
[[ -70   62  116 -118   12  -35   45 -109   18  -11  -20 -162  -94 -127
   -33  -48   57  -76    6   60 -142 -141   75 -172  -46   63   -9   38
    54   94   37  107   13   46 -128  -75   47    2]
 [  -1    9  277 -253   95  -65   -3  -27 -209  -42 -134  -95  -35 -325
   -96 -156  -83   65  -49    5 -170 -164  -13 -200  102  -21   20   29
   -11   84  -14  -26  126 -195 -188   29  -24  -61]
 [ -55 -157   38   26  -19 -258  -90   53  -78  119  133 -228  -42   70
    -5   -6  -48 -207   53 -168 -273  -26  -63    5   67  187    3   35
  -146   53 -156 -128  129  -29   64   54  -66 -104]
 [-119   -9  374  -70   44 -162 -126  -65 -245   68   86 -114   22 -181
    63  -35  -45    9  -83 -101 -104  -65 -104   44  228   34  179  122
   -19  -34 -197  -21  119  -82   55  -36  -72  -59]
 [ -50 -104  -52  165   65    3 -177  -22  118  197   59  179  104  119
   -75   36  -54   -6  -66  -13   52   -2 -141  148  161  -64   17   17
  -208 -157  -83 -221  211   74  146   31 -326  -15]
 [-170  139  336 -172  -56  -83  103 -330  163  278  275   15   41  108
    35   64  -15 -170  -73  140   -2 -125 -247  131   68  -33  140  -33
  -162 -184   71    8  -32  186  143 -163 -164   65]
 [-180  -52 -281  113  -41 -166   -6   58  -68 -138  -36 -151   10  -79
  -390  -67  194   67  -17 -134  -54  -80  192 -195  -39  136 -269   80
   -78   69 -236   99  226   -5 -209  161  180 -132]
 [-165  -75  190  -94 -151  -96  -23  -92  -56  192  182  -96  -10   67
  -107   50  -98  -73   63  -38 -167 -100 -225  121  148  140  -54   20
  -279   -9 -150 -149  190  -37  202   78 -161  -94]
 [  25 -118  -29  102  128   23 -100   14  119  147  -37   83  -25  115
   137   45  -29 -114  -34  -17  -16   46   -5   92   42  -51  133  -56
   -64  -14  134 -181   52  103  104 -145 -273   63]
 [-115  162  231 -157  144  120   58 -209   56   -9  -69   99   22 -177
     1  -20   62   50 -163  193   85 -131   19  -81   18 -145  123   48
   122  -33  119  115   -8  116 -105 -160 -104  101]
 [ -34   71  124  -74  -99  -55  116 -279  390  323  240 -101 -121  274
   187   89   15 -378   87  156 -125  -95 -125   63 -131   56  102 -125
  -127  -63  275   -4 -151  306  154 -265 -161  114]
 [-251 -162  -86  -87 -154  194  101   55 -213  -66 -144  105  -50   -3
  -310   93    8  290   39  -81   91   -5   22  151  123   40 -218  -90
  -300  173  -21 -182  325 -136  159   73 -130  -86]
 [-160 -116   -6  311  303  -57 -299   92 -126   17    5  187  211    0
    74   91   70   74 -299 -146  157  121    9  186  253 -110  240  217
    98 -135 -276  -99  196  100   99  -15 -267    8]
 [ 172  -37 -219  246  -64  -27 -243   52   61  -40 -256  -44  -79 -294
  -259 -269   86  214  143  -68    3 -118  232 -297   37  -29 -213   -8
  -115  -39  -76    8  233 -115 -257   46   55  -98]
 [-271   67  509  -48 -684  159  145 -332 -268  165   94 -142 -360  -41
   234  156  147  349  334 -164  336   74   49  467  211   62  164 -253
  -370   47  215   71   23  -28  557 -603  104   53]
 [-251   40   11   38 -191   13   41  -76 -137 -116  -18 -162 -114 -128
  -144   27  202  158   56  -76   39  -67  194  -33   19  115 -114   74
   -14  127 -121  180  125   25   -5  -80  169  -47]
 [   1  -23  -50  -41   94  115  -10   27    7 -122 -223  -98 -141 -166
   -19  -48   51   -1   16   56 -123  -97  206 -221  -83   30  -49   37
   137  216  106   51   48   16 -169  -61  -14   15]
 [-151  -98  236   -3    3  172  -34   -1 -242   -4 -108   50 -109  -44
   240  138   15  154  -30 -103  139  107   64  258  181  -39  239  -17
     9  133  104 -101   78  -13  265 -285 -184   63]
 [ -14   37  102  -63 -150  -66  111 -276  402  356  247 -113 -138  298
   165   81  -14 -385  137  140 -144  -95 -144   82 -123   76   71 -163
  -206  -70  285  -44 -129  283  183 -254 -173  100]
 [-103  -50  -78    0  -37  -57   24   30  -81 -102  -89 -199 -126  -96
  -100  -34  115   -2   47  -86 -121  -61  194 -148  -55  126 -100   23
    17  182  -27   77   87   -8 -114  -36  112  -45]
 [  28  -65  197  -91    1 -213 -204   39 -282    8  -92  -98   67 -397
  -339 -270 -128  189   17 -118 -194 -191  -97 -217  258   28 -132   89
  -212  -62 -321 -117  343 -348 -192  280  -10 -208]
 [-198   57  343  175 -430  -54  -25 -271 -117  200  189 -137 -204   29
   272  104  199  152  175 -198  283  103   60  370  189   36  252 -121
  -217 -105   58  110  -14  108  411 -519   80   59]
 [ -60 -226 -223  286  245   -5 -251  181   11   49  -55  150  114  130
     8   90   -6  -33 -152 -131    8  110   19  126  132  -22   66  104
   -21  -21 -154 -234  218   82   97   63 -323  -18]
 [-100  -84 -697   23   71 -133  128  138  211 -193 -134  -91   47   25
  -736 -142  174  -71  -24   23 -221 -203  223 -471 -283  166 -605   10
  -132  143 -130   47  262   27 -489  428  156 -163]
 [-241 -106   52  101    4   97 -117  -11 -137   70   16  206  122   34
  -131  114   -6  211 -124  -78  174   44 -112  270  264  -54   22   61
  -197  -80 -185 -185  292   -6  237   31 -278  -41]
 [  91  -98 -567 -133  195  -82  155   92  369  -26 -170    2   27   72
  -560 -180  -16 -237  -17  156 -319 -231   78 -475 -310   54 -473 -121
  -178  117  137 -131  166   22 -473  347  -61  -78]
 [   7  -57 -218  205  137  -99  -78   20  114   31  -68   53   14   32
   -22  -48  154  -29  -95  -82  103   50  177  -48  -23  -80   54  -56
   -20  -71   68   -9   52  120 -108 -141  -47   40]
 [ -54  -45  -36  -60   66   88   36    5   10  -42 -146  -13  -82  -62
   -52   -6   30    9  -20   31  -51  -59  109  -87  -31    1  -29  -18
     6  136  110  -36   79   26  -71  -61  -88   16]
 [-137  115  131   66  200  -84  -98  -58  -91 -154  -46 -167  -10 -254
    95  -41  195  -29 -177    1  -43  -78  231 -201   -7    7  163  251
   367   69 -143  283  -37  128 -219 -124  125   34]
 [-259  194  162 -114 -250  152  131 -280    7  -52   -2  -62 -102 -186
  -205   11  184  202   48  138  115 -191   86  -62    0   26 -132   46
   -37   43   -8  247   77   87  -19 -118  118    6]
 [-109 -168 -131   89  147   36  -44   97  -32   21  -68  101   24  116
    -5   95   14  -18 -109  -85   27   72   36  119   67  -16   45  -13
   -60   65   20 -175  153   60   94  -40 -228   14]
 [-185 -255 -175  209  240  -47 -139  170  -82   77   36  205  169  234
   -13  167   -6  -34 -234 -186   75  161  -59  281  183  -29  114   62
  -100  -41 -153 -284  233   81  200   42 -351   -7]
 [ -27  -26 -200  244 -146  -30  -85  -55  131   59  -38  -15  -76    2
  -122  -52  174   85   97  -78  118  -12  165  -25   -1   10 -101  -69
  -163  -64   16   26  118   91   -5 -121   26  -12]
 [-191   36  -30  -44 -222   54  140  -87  -58 -112  -63 -217 -214  -87
  -113   19  189   83  130  -27  -22  -85  239 -102  -98  143 -142  -29
   -20  211   58  180   48   49  -35 -145  193  -15]
 [ 108   38  -15  310   72 -182 -303  -48   28   57  -79   14   51 -237
   -30 -213  145  140  -60 -124  155  -16  150 -120  146 -139  106   43
   -17 -240 -116   63  115    0 -171 -129   28  -11]
 [  59   49  -76  202  198  -98 -250   26   66 -121 -128 -187  -29 -272
     7 -153  137  -70  -59    7 -171 -132  257 -372  -45   36   11  251
   315   52 -163  202   34   86 -328    7   85  -22]
 [-219  -38  -32  213  -56 -185  -67  -29 -112   -2  105 -119   -4   25
     0   58  224   30  -69 -210  102   74  149  102   82   73   89   61
   -21  -29 -168  107   87  107   69 -158   98  -19]
 [-155 -123  138   58  140   -1  -77   29 -161   71   13   94   39   66
   171  125    2   19 -158 -129   93  123  -25  254  184  -56  250   15
   -22   -2   -8 -150  101   39  208 -167 -237   47]
 [-257  -44 -106 -149 -256  157  229  -46  -93 -110 -104  -91 -167  -21
  -302   73  111  165  125   -6    3  -91  136  -12  -60  144 -283  -96
  -197  253   64   22  187  -35   36  -11   75  -63]
 [ -86   63   67    4  -53 -102   14 -133   87   48   60 -193  -97  -39
     9  -28  115 -122   25   20  -99 -106   89 -114  -62   86   16   32
    26   32   13  139  -17  126  -70 -134   65   13]
 [  -3  150   72  -22 -209    0   82 -342  448  276  184 -108 -148  146
    39    5   73 -249  156  213  -73 -179  -51  -52 -150   43  -28 -110
  -144  -99  238  103 -115  294   52 -236  -60   93]
 [ 127 -176 -697  -49  400  -63   96  216  391  -66 -237   87   82  137
  -484 -141  -13 -291 -126  126 -302 -155  129 -460 -320    4 -397  -90
   -59  135  153 -192  155   75 -498  351 -167  -47]
 [-262   88  129 -258 -256   16  304 -164 -175 -114  -40 -197 -200 -124
  -159   20  188  131   77  -30   44  -93  180  -45  -79   95 -104 -129
  -104  197  144  191   30  -19  -36 -202  242   -1]
 [ 120  -21  156 -133   -9  -39  -40  -88   53  156  -89   -5  -68 -145
   -72 -163 -112   -1   74   44 -115 -137  -81 -112   72  -55   -9 -118
  -207  -43  134 -146  111 -112  -66  -38 -142  -20]
 [-239 -150  129  -15  -81  102  -51  112 -487 -158 -193   28  -38 -223
  -152   39   28  405  -27 -223  132   54   97  163  277   22  -21   43
  -132  166 -182 -107  323 -245  136    2  -39 -105]
 [ -18   58  109 -107   27    0   63 -128  114   42  -24 -144 -132  -54
    85  -22   45 -159   26   93 -142 -119   80 -139  -99   42   57  -16
    71   99  169   80  -67  116  -89 -172  -16   59]
 [  84  -18   23 -105   75   62   39  -83  202  133  -82   29 -100   34
    54  -33  -57 -140   34  113  -95  -80   -3  -70  -69  -56   41 -136
   -81   38  286 -115  -11   81  -31 -152 -203   72]
 [ -11  -73  -82  278   70 -155 -316  104 -212  -82 -150   27  110 -314
  -258 -194   94  304  -77 -217   95  -22  133 -122  243  -62  -63  140
   -70 -136 -341  -17  317 -168 -172  119   30 -136]
 [  25   21   24 -237  -93  205  185 -116  179   33 -167  -83 -247  -33
   -27  -18  -25  -84  168  185 -153 -160   87 -160 -169   38 -118 -156
   -71  231  362  -18  -20   48  -54 -152  -76   58]
 [-179  -47  123  226 -116 -200  -77  -53 -166   63  141 -184 -100   58
   250   93  212  -10    5 -273  116  150  154  220  108   78  258    7
   -14  -21  -61   95  -11  116  200 -348   92   30]
 [ -89 -156 -206  230 -209 -183 -114  113 -141  -66  -30 -293 -154  -49
  -148  -40  154   47  175 -273 -113    7  229  -84   18  234 -180   32
  -131  141 -206   34  197  -62  -21   18  182 -135]
 [ -68 -199 -286  275   51 -223 -115  193 -132  -79  -59 -180  -64   46
   -20   -6  185  -30  -11 -313  -39  124  276  -25  -11  125   -4   10
   -10  112 -116  -14  124   15  -58  -70   95  -58]
 [  63   -3  -96  165 -136  -62  -90  -68   94   68  -95  -50 -110 -102
   -91 -142  133  101  123  -73   85  -44  168 -100    8  -26  -60 -112
  -162  -64   76   21   91   12  -79 -159   57   -7]
 [-124 -189    6   14   94  -24   56   33  -26  158   54   87  -24  282
   189  175  -19 -134  -91 -129   49  160  -54  311   72  -21  208 -151
  -168   36  185 -250   47   95  266 -227 -283   72]
 [  -7   -1   92 -118   31   48   -8  -62   51   37  -83  -60  -78 -111
   -57  -56  -49  -45   32   89 -157 -148   -1 -137   -3   22  -41    8
   -34   87   68  -45   81   -8  -76   -9 -107   -7]
 [ 234  -58  -54   16  106  -11 -181   22  182  100 -186   -9  -52 -172
  -116 -213 -118  -63   86   79 -211 -170    7 -280    3  -31 -104  -20
   -90  -10   66 -148  141  -74 -210   87 -174  -44]
 [-110 -147  -30   97   74 -361 -175   32    4  206  261  -80  189  117
  -227  -30  -83 -204  -95 -138 -238  -75 -245   25  166  131  -69  136
  -245 -173 -384 -180  259   -9   24  282 -166 -156]
 [  58  -69 -150   56 -174   22  -21   41  -79  -86 -263  -99 -194 -219
  -215 -167  103  227  185 -112   23  -60  262 -181  -11   28 -196 -144
  -177  127   98   -6  171 -157 -148  -83  127  -64]
 [-177   72  -16   71   40  -65  -12  -56  -65 -149  -37 -158  -48 -161
   -68  -19  232   37  -86  -38    1  -67  238 -155  -39   53    3  141
   181   86 -106  241   34  106 -174  -96  164    2]
 [ -42   94  277 -309 -277  226  155 -287  117  186  -49   74 -139 -102
  -180  -51 -113  135  177  225   11 -225 -170    7   53  -56 -141 -192
  -348   -3  257  -98  118  -56  107  -97 -172   10]
 [-107 -174   46  121  247 -184 -180  218 -467 -169 -177  -13   67 -236
    24  -63   92  206 -223 -341   83  143  196   34  238  -57  209   93
    83   63 -201  -67  204 -184  -83  -61   14  -64]
 [-112   16  442 -377  -43 -104   99  -71 -409  -43  -82 -127  -55 -355
  -134 -134  -82  175  -34  -78 -106 -130  -66  -74  189    5   45  -38
  -132   92  -37  -37  160 -298  -76  -10   49  -91]
 [-155 -167 -318  181  166   10 -168  136   -1  -13  -80  252  234   14
  -462   -6    0  169 -174  -51   62  -38  -58    0  165  -55 -243  111
  -206  -97 -310 -213  411  -38  -53  346 -260 -120]
 [ 137   20  -56  173 -196  -84 -111  -89   85   78 -129  -90 -171 -173
   -65 -208  131  139  190  -91   94  -52  202 -134   11  -44  -46 -161
  -192  -83  124   46   70  -33 -109 -222  113   -8]
 [-266   -9  201   79  -71  -18  -96    2 -397 -172  -61 -148  -57 -262
     5   36  170  257  -59 -194   82   14  187   56  195   72   92  180
   109  121 -254  157  160  -67   51 -113  126  -59]
 [ -86  -31  216  133  104 -291 -230  -73    0  206  257 -109  116   36
   102    2  -24 -213 -121  -88 -148  -42 -173   70  182   64  198  180
   -18 -182 -280  -40   80   97   84    5 -152  -43]
 [ -58  -16 -403  261  274 -310 -151   89  130 -114  -10  -89  155  -65
  -298 -147  237 -128 -210  -85  -95  -78  226 -337  -98   38 -129  187
   147  -78 -276  160  121  137 -425  177  130  -70]
 [ 159   52   46  206  -43 -158 -197  -74   -3   44 -148  -74  -91 -289
    23 -249  148  158   69 -127  127  -31  222 -167   80 -118  100  -77
   -51 -152   59   95   49  -55 -185 -249  124   10]
 [-296  -39   94   46  115 -147  111   45 -322 -196   -1 -260 -138   -8
   307  159  297  -67 -169 -255   47  170  351   97  -41  108  310   73
   310  249   24  229 -114  144   19 -383  211   81]
 [-111  -42 -136   76    6   -3  -36   80 -116 -213 -164 -243 -149 -177
   -78  -28  169   35   37  -85 -138  -71  315 -234  -78  154 -115  129
   175  260  -97  164   92   11 -179  -11  161  -57]
 [ -12   67  -62  -17   35 -133   51 -134  242   75   58 -158  -71   18
   -42  -65  111 -236    4   81 -151 -135   88 -209 -165   58  -32  -14
    23    8   98  118  -57  177 -179  -96   41   32]
 [ -49  122  121  -60    6  -22   72 -204  200   75   52 -161 -137    2
   153   11  119 -214   12  123  -92 -110   95 -116 -134   38  108    2
   114   49  188  176 -143  232  -67 -260   23   96]]

[-135  191   88 -280 -105  122  625  226  382  -83  313   34  133  111
  148 -830  436 -856  115 -105  376 -165 -117  360 -537 -517  174    6
 -518  285 -334 -234] -> 14
[-236 -231 -120 -371 -216  -34 -127 -166  -42   35   14  -61   69  173
  124 -203  309 -273 -151 -325  498 -394 -302  434 -563 -331  293 -225
   59  180 -349 -374] -> 50
[ 506   24  190 -358 -415  301 -207  530   23  458 -317  593 -345 -132
   -5 -345  480  -75  126  208  -54   20   78  107  -40  439  395  -48
 -301 -225 -525  -48] -> 15
[ 362  196 -111   95  412  433  504  371  313  154  217   -6 -164 -162
 -195 -418 -278  -37  396  268 -181 -131  120  128  109 -213 -433  202
  149   66  357   54] -> 48
[  -9  -58  356 -462 -229  -72  259  756   53    0 -170  -70  -82   53
  149 -644  186 -789  629  270    8  622  159  -57 -384  136   38  109
 -190   62   63   -4] -> 63
[ 356  316  -14  127  309  145  713  185  273 -107  304 -197 -139 -165
  -65 -234 -422  -14  375  267  -57   36  302  113  235 -149 -329  248
  -79  110  487  309] -> 46
[ 301  198 -242 -378 -237  -11  426 -234  -28 -227  342   34 -181 -307
   90 -346 -167  -79  239  -26   37 -129  156  376   33  234  244   88
 -127  -67 -336  127] -> 2
[-155 -182   80 -243  -27 -197  -31  252   57  -50 -122 -553  -13  224
  233  -85   -3 -302  272  -28  262  211   -8  -36 -647 -336   74  -16
   77  186  275 -180] -> 13
[ 217  102 -246 -270 -399 -325  263 -578 -273 -526  116    0 -184 -369
  125  105 -302  341   79   11  251  101  438  360  363  388  374 -115
 -206 -102 -283  441] -> 65
[ 660  594  345 -105 -169  -54  387   -9  162  173  -64  392 -132 -185
  305  189  259   76 -459  142   62  -72  177    6  351  242  144  -10
 -690 -167  126  261] -> 31
[ -65 -347 -129   28 -104  -45 -470 -220 -198   56 -395   27  -66   95
  -76  396   82  533 -275  -64  496 -200   46  265  -17 -160  187 -384
  159   64  -94    2] -> 58
[  39  134 -181 -241  191  -96  471   31   63 -311  191 -473  -10 -152
  159 -288 -433 -239  455  128  -79  252  168   22 -222 -145 -288  128
  215   60  450   43] -> 43
[-206   44 -318   98  232   51  668 -418  -56 -566  217  115  149 -254
 -245 -296 -346   41   69   91  362  -42  289  555  508 -253 -377 -196
   58  189  101  376] -> 10
[ -12 -333 -108   79   99  195 -145  -58   13  266  100 -131  -83  234
 -218  139  -35  235 -110 -235  493 -687 -269  506 -176 -398   15  -76
  340  269   58 -202] -> 29
[-160 -234 -263  157  167   26   57 -308 -170 -284 -117  -11   21  -81
 -257  121 -299  411    0   64  396  -74  223  397  340 -218 -228 -275
  282  143  154  255] -> 71
[ 453  -88  159 -128 -489  -44 -223  235 -122  117 -348  258 -413 -118
  -30  115  122  413  186  244  182  233  428  104  224  476  553  -71
 -362 -136 -356  345] -> 66
[ 409  431  150   49  -43 -171  289 -252  145  -22  -74   45  -62  -87
  283  362   79  280 -461   64  247  -88  214   24  211  -85  122 -107
 -520  -43  239  243] -> 22
[ -37  -83  -94   56  338   53  -41 -145  -14   88 -126 -189   76   85
   -1  278 -131  202 -265  -59  250 -313 -153  150  -63 -405 -377 -182
  393  120  532 -132] -> 27
[-104 -223 -196 -101   77   71 -210 -175  -76   77 -114  -81   21   83
  -26   98   35  157 -171 -149  339 -354 -167  302 -234 -311  -51 -243
  331  113   29 -213] -> 19
[  78    1  350 -454 -240  -21  146  677    8   53 -319  146  -84  -33
  150 -535  291 -631  415  311  -28  587  164  -83 -220  248   29  -12
 -223  -41   18   24] -> 52
[ 442   68  364 -536 -547 -260 -171  472  -50  211 -291 -102 -341   -3
  412  -23  241 -212  272  148  -34  430  173 -203 -404  457  545  100
 -371 -169  -99    3] -> 47
[-194 -264 -268  -44    6  -29  -39 -324 -194 -232  -83  -74   17  -32
 -126   55 -160  231  -27  -81  419 -144   78  406   59 -204  -46 -267
  266  131  -26   70] -> 39
[  11   60 -357 -459 -297 -284  221 -687 -266 -449  215  -76  -12 -280
  209  -18 -189   43  -97 -227  259 -164   69  443   10  150  234 -173
   40  -54 -277   73] -> 56
[ 188   21 -212   87  129  117  245  -52   27 -145   22  -36 -156 -196
 -163  -77 -320  313  232  190  100   -2  311  218  261  -55 -139  -34
   94   31  129  253] -> 45
[ 153   60  289 -460 -560 -102   22  221 -160  -51 -431  593  -89 -166
  151 -317  526 -291  -45  209  208  432  268  138  151  460  390 -262
 -552 -160 -500  205] -> 49
[ 543   15  -27    0 -187  267 -130  243  154  358  -77  150 -414  -71
  -87  -24   94  386  147  117   77 -248  172  159  -28   82  405   56
 -210  -64 -303   42] -> 69
[ 218    2 -116    5  -37  330   75  185  249  207   20  153 -188    2
 -120 -320  201   69  102   33  230 -308   56  298 -183 -276  225  -55
 -188   81 -356  -95] -> 33
[ 292  121 -167   23  368  370  327  293  241  158  117  -78 -140 -133
 -133 -327 -251   -2  326  217 -154 -130   69   94  -17 -221 -382  122
  245   35  322  -34] -> 25
[  56 -190  -29  151 -127   21 -330 -283 -110  106 -360  244  -73   88
 -104  440  234  593 -508  -76  599 -371   66  344  196 -195  242 -395
 -117   72 -176   91] -> 68
[ 740  439  208 -258 -173  125  148  353  392  523  146  -59 -334    3
  357  -76  271  -99  -30    1  -98 -314  -81  -94 -466   -1  413  257
 -469 -101  -62 -226] -> 44
[  61 -357 -173   26 -160 -198 -436 -238 -295 -114 -366 -222 -224  -24
  -52  522 -257  732   42   62  352   83  301  144  113   74  209 -240
  240    0   75  224] -> 35
[ 182  -12 -158  -40   29  380  105  250  283  219   77   86 -161    3
 -128 -448  161  -53  211   37  141 -303   -8  261 -294 -324  131   -5
  -78   87 -303 -180] -> 42
[ 447  588  187   60  139   79  849   16  353  -41  329  129  -35 -152
  106 -177  -26 -163 -138  134  107 -179  171  187  301 -145 -123  151
 -563   79  275  274] -> 53
